Here is a tiny trained network, its code and every weight. The questions are about switching its units off for an input and a target symbol, where a switched-off unit gives its printed mean instead of its output.

import numpy as np


def w(rows, s, z=0):
    codes = np.array(rows[::2]) - 128.0
    scale = np.full(codes.shape[1], s)
    scale[-1] = z or s
    return codes * scale


def norm(h):
    return h / np.sqrt((h * h).mean(-1, keepdims=True) + 1e-5)


def f(y):
    return y / 2 * (1 + np.tanh(0.7978845608 * (y + 0.044715 * y**3)))


def softmax(a):
    e = np.exp(a - a.max(-1, keepdims=True))
    return e / e.sum(-1, keepdims=True)


def log_softmax(a):
    a = a - a.max(-1, keepdims=True)
    return a - np.log(np.exp(a).sum(-1, keepdims=True))


def net(x, mask):
    ids = ['γζηλξστφω'.index(c) for c in x.split()]
    T = len(ids)
    res = E[ids] + P[:T]
    u = 0
    for l in range(3):
        q, k, v = (norm(res) @ M[l].T for M in (Q, K, V))
        z = softmax(np.where(np.tri(T) > 0, q @ k.T / 4**0.5, -1e9)) @ v
        res = res + np.where(mask[u], z, O[l][:, -1]) @ O[l][:, :-1]
        u += 1
        y = f(norm(res) @ A[l][:, :-1].T + A[l][:, -1])
        res = res + np.where(mask[u : u + 8], y, B[l][:, -1]) @ B[l][:, :-1]
        u += 8
    return log_softmax(norm(res)[-1] @ U[:, :-1].T + U[:, -1])


Q, K, V, O, A, B = {}, {}, {}, {}, {}, {}
E = w([
[184,132,153,169,229,73],'γ',
[202,88,88,211,138,6],'ζ',
[187,114,64,201,233,70],'η',
[97,9,117,125,149,64],'λ',
[64,133,195,182,66,44],'ξ',
[53,162,181,209,147,129],'σ',
[138,113,87,79,81,238],'τ',
[50,69,109,195,183,105],'φ',
[84,191,222,142,156,150],'ω',
],0.015)
P = w([
[106,209,100,90,119,147],'0',
[247,110,139,196,192,155],'1',
[165,79,170,154,204,134],'2',
[129,84,169,173,182,126],'3',
[118,85,163,166,157,121],'4',
[119,97,176,155,132,106],'5',
[112,105,162,168,130,104],'6',
[95,94,143,156,124,118],'7',
[98,120,133,177,129,116],'8',
[95,129,177,118,86,109],'9',
[95,134,132,167,126,114],'10',
[93,142,140,158,116,115],'11',
[84,124,124,148,120,109],'12',
[114,132,122,155,136,96],'13',
],0.011)
Q[0] = w([
[141,149,166,114,102,84],'L0H1',
[131,110,173,255,185,125],'L0H1',
[154,206,200,161,150,129],'L0H1',
[188,34,147,152,111,144],'L0H1',
],0.0072)
K[0] = w([
[96,180,118,154,97,86],'L0H1',
[2,178,57,105,171,19],'L0H1',
[208,91,156,133,157,97],'L0H1',
[113,181,56,165,178,104],'L0H1',
],0.0081)
V[0] = w([
[66,190,74,75,211,166],'L0H1',
[96,56,104,164,186,70],'L0H1',
[98,162,122,143,113,99],'L0H1',
[54,111,2,112,132,163],'L0H1',
],0.0092)
O[0] = w([
[209,171,253,137,23,197,33],'L0H1',
[22,2,78,53,60,141,254],'L0H1',
[243,102,67,76,117,69,163],'L0H1',
[111,238,237,51,114,43,68],'L0H1',
],0.0079,0.0072)
A[0] = w([
[67,44,88,23,41,155,223],'L0N1',
[90,176,238,153,149,183,19],'L0N2',
[58,36,112,166,172,212,145],'L0N3',
[75,120,27,165,143,92,168],'L0N4',
[2,246,181,216,153,176,165],'L0N5',
[193,29,116,154,72,65,70],'L0N6',
[72,111,202,144,6,96,59],'L0N7',
[197,145,203,77,70,171,250],'L0N8',
],0.006,0.0023)
B[0] = w([
[214,181,96,187,180,148,221],'L0N1',
[134,118,82,143,104,68,125],'L0N2',
[203,146,119,79,133,112,231],'L0N3',
[173,114,159,107,134,139,254],'L0N4',
[115,88,119,134,143,10,138],'L0N5',
[68,171,148,101,155,114,206],'L0N6',
[120,100,112,108,177,142,134],'L0N7',
[89,99,49,183,92,128,130],'L0N8',
],0.012,0.0077)
Q[1] = w([
[98,146,150,124,21,184],'L1H1',
[157,104,93,223,111,52],'L1H1',
[195,72,2,144,133,88],'L1H1',
[209,54,127,206,164,122],'L1H1',
],0.0091)
K[1] = w([
[41,4,148,143,216,122],'L1H1',
[80,221,149,81,88,123],'L1H1',
[154,254,173,57,37,72],'L1H1',
[76,234,56,68,119,158],'L1H1',
],0.0085)
V[1] = w([
[75,87,82,60,196,63],'L1H1',
[93,127,162,201,213,27],'L1H1',
[44,176,194,1,69,43],'L1H1',
[123,115,48,189,149,69],'L1H1',
],0.0085)
O[1] = w([
[67,240,90,118,220,92,149],'L1H1',
[197,166,172,156,170,140,180],'L1H1',
[181,133,126,1,73,108,93],'L1H1',
[103,134,248,204,185,63,255],'L1H1',
],0.0091,0.0064)
A[1] = w([
[205,135,104,79,48,224,218],'L1N1',
[205,94,49,178,66,86,114],'L1N2',
[55,82,80,131,169,187,248],'L1N3',
[168,66,168,156,29,133,134],'L1N4',
[164,177,245,168,214,137,209],'L1N5',
[112,114,206,101,106,100,109],'L1N6',
[131,160,87,143,148,255,163],'L1N7',
[199,204,71,130,139,160,253],'L1N8',
],0.0094,0.0036)
B[1] = w([
[109,87,167,158,185,168,155],'L1N1',
[67,221,74,60,108,172,183],'L1N2',
[143,149,199,127,161,45,189],'L1N3',
[136,87,82,183,183,135,157],'L1N4',
[98,140,92,133,125,64,254],'L1N5',
[109,106,126,93,135,132,126],'L1N6',
[132,7,213,156,204,137,127],'L1N7',
[100,98,214,143,146,139,165],'L1N8',
],0.012,0.0086)
Q[2] = w([
[190,107,83,230,126,114],'L2H1',
[210,116,2,135,189,32],'L2H1',
[133,52,178,113,109,89],'L2H1',
[206,175,22,137,22,130],'L2H1',
],0.0074)
K[2] = w([
[104,137,132,8,48,144],'L2H1',
[115,188,228,119,65,228],'L2H1',
[117,150,128,146,184,255],'L2H1',
[117,99,180,89,116,69],'L2H1',
],0.0096)
V[2] = w([
[87,126,144,8,56,88],'L2H1',
[47,166,22,96,191,130],'L2H1',
[159,201,97,226,82,51],'L2H1',
[199,124,136,204,99,2],'L2H1',
],0.0093)
O[2] = w([
[46,217,218,70,161,221,6],'L2H1',
[83,211,1,125,151,63,128],'L2H1',
[251,215,85,140,73,213,187],'L2H1',
[216,189,172,104,18,169,254],'L2H1',
],0.008,0.0073)
A[2] = w([
[124,124,44,123,41,76,180],'L2N1',
[47,130,103,85,131,92,173],'L2N2',
[80,77,164,254,149,148,112],'L2N3',
[145,18,179,105,170,208,252],'L2N4',
[197,109,90,116,143,69,156],'L2N5',
[127,184,130,157,101,67,142],'L2N6',
[110,107,53,117,88,114,121],'L2N7',
[58,138,82,190,58,129,88],'L2N8',
],0.011,0.0041)
B[2] = w([
[62,110,129,91,54,153,187],'L2N1',
[110,110,111,123,137,248,147],'L2N2',
[100,129,205,113,213,110,180],'L2N3',
[132,122,121,216,150,117,182],'L2N4',
[84,78,157,125,103,160,246],'L2N5',
[107,86,93,94,127,96,201],'L2N6',
[90,141,133,61,125,189,144],'L2N7',
[118,72,142,49,150,112,135],'L2N8',
],0.013,0.011)
U = w([
[149,85,202,221,180,97,189],'γ',
[117,122,26,180,168,6,200],'ζ',
[43,75,58,69,53,100,173],'η',
[58,228,43,77,198,124,3],'λ',
[176,187,185,33,130,44,85],'ξ',
[199,157,130,150,25,108,138],'σ',
[78,107,100,152,155,201,38],'τ',
[62,175,218,85,149,173,91],'φ',
[194,106,85,192,47,170,34],'ω',
],0.012,0.0022)

Each question gives the input, a string of symbols that net reads in full, and the target symbol t.
The units are the heads (4 rows each of Q, K, V and O) and the neurons (one row each of A and B). Each row of codes is followed by its name. A weight is (code - 128) times the scale printed after its matrix; where a second scale follows, it is the last column's (O, A, B and U).
mask holds one flag per unit, layer by layer, with each layer's heads first. A switched-off unit (its flag False) gives its mean, the last column of its rows in O or B, instead of its output. The means were averaged over made-up inputs and are rounded, as every weight is.
A unit's drop is (log p(t) with every unit on - log p(t) with that unit switched off) / (log p(t) with every unit on - log p(t) with every unit switched off).
The circuit of an input: a set's keep is (log p(t) with only the set's units on - log p(t) with every unit switched off) / (log p(t) with every unit on - log p(t) with every unit switched off). Starting from the 12 units with the biggest drops (on a tie, the unit counted first), units are removed one at a time, each time the one whose removal leaves the highest keep (on an exact tie, the one counted first), for as long as the keep stays at least 0.8.
circuit, biggest first: the units of the circuit, biggest drop first
unit that matters most: the unit with the biggest drop
top k neurons: the k neurons with the biggest drops, biggest first
top k neurons in layer l: the k neurons of layer l with the biggest drops, biggest first
input ξ η φ ζ ζ σ η φ σ ξ τ ξ, target η: circuit, biggest first => [L1N3 L2N4]
input ω λ ξ ζ ζ ζ ξ, target ω: circuit, biggest first => [L0H1 L2H1 L0N5 L1H1]
input σ σ ζ ξ, target σ: circuit, biggest first => [L0H1 L2H1 L1N5]
input η η τ ξ ζ λ φ ζ τ τ ξ ζ ξ, target η: circuit, biggest first => [L0H1 L2N1]
input ζ η τ ζ τ, target ζ: top 3 neurons => [L0N5 L0N2 L0N1]
input τ ξ ξ ξ σ ζ ξ η τ, target τ: top 3 neurons in layer 1 => [L1N2 L1N1 L1N5]
input η ω ξ τ λ ξ σ ζ ζ φ ω, target ζ: circuit, biggest first => [L2H1]
input η σ ω, target η: top 4 neurons => [L0N1 L0N6 L0N8 L0N5]
input ζ σ η ξ σ γ ω ξ ζ ξ, target ζ: circuit, biggest first => [L1H1 L2H1]
input ξ σ ξ ζ λ ζ ζ, target ξ: circuit, biggest first => [L0N1 L0H1 L1H1 L2H1]
input ω ζ η ζ ζ λ ζ φ ζ φ ξ ξ ζ ζ, target ω: top 2 neurons => [L0N5 L0N8]
input ξ ζ ξ ζ η η, target ξ: circuit, biggest first => [L0H1 L0N1 L1H1 L2H1]
input η η ξ ζ ω σ τ τ ξ ω τ ζ ξ η, target η: circuit, biggest first => [L0H1 L1H1]
input ξ η γ σ, target ξ: circuit, biggest first => [L0H1 L1H1 L0N1]
input γ σ ζ, target γ: top 2 neurons => [L2N3 L0N8]
input ω ζ τ ξ ζ ξ ξ τ ζ ζ η σ ζ, target ω: circuit, biggest first => [L0H1 L1H1]
input ζ ξ ξ σ, target ζ: circuit, biggest first => [L2H1 L1N5]
input ξ η γ λ ζ ω, target ξ: top 2 neurons in layer 0 => [L0N1 L0N3]
input λ ξ ζ ζ ξ, target λ: unit that matters most => L1H1
input ξ ξ ω ζ ξ ξ ω ζ ζ τ σ ζ η λ, target γ: circuit, biggest first => [L0N1 L1H1]
input ξ σ ξ φ, target ξ: top 2 neurons => [L0N1 L1N5]
input τ τ ζ ξ ζ ζ σ φ ζ η ζ σ, target τ: top 3 neurons => [L1N2 L0N1 L2N2]
input σ ζ τ λ φ η ζ γ ζ ω ζ η τ, target σ: top neuron => [L0N5]
input ω γ γ τ ζ λ ζ ζ ξ η ξ ξ ξ ζ, target η: top 3 neurons in layer 1 => [L1N2 L1N4 L1N1]
input τ η ξ ζ η γ γ τ ζ, target τ: top 2 neurons => [L1N2 L0N1]
input ξ ζ ζ ζ τ τ, target ξ: top 2 neurons => [L0N1 L0N5]
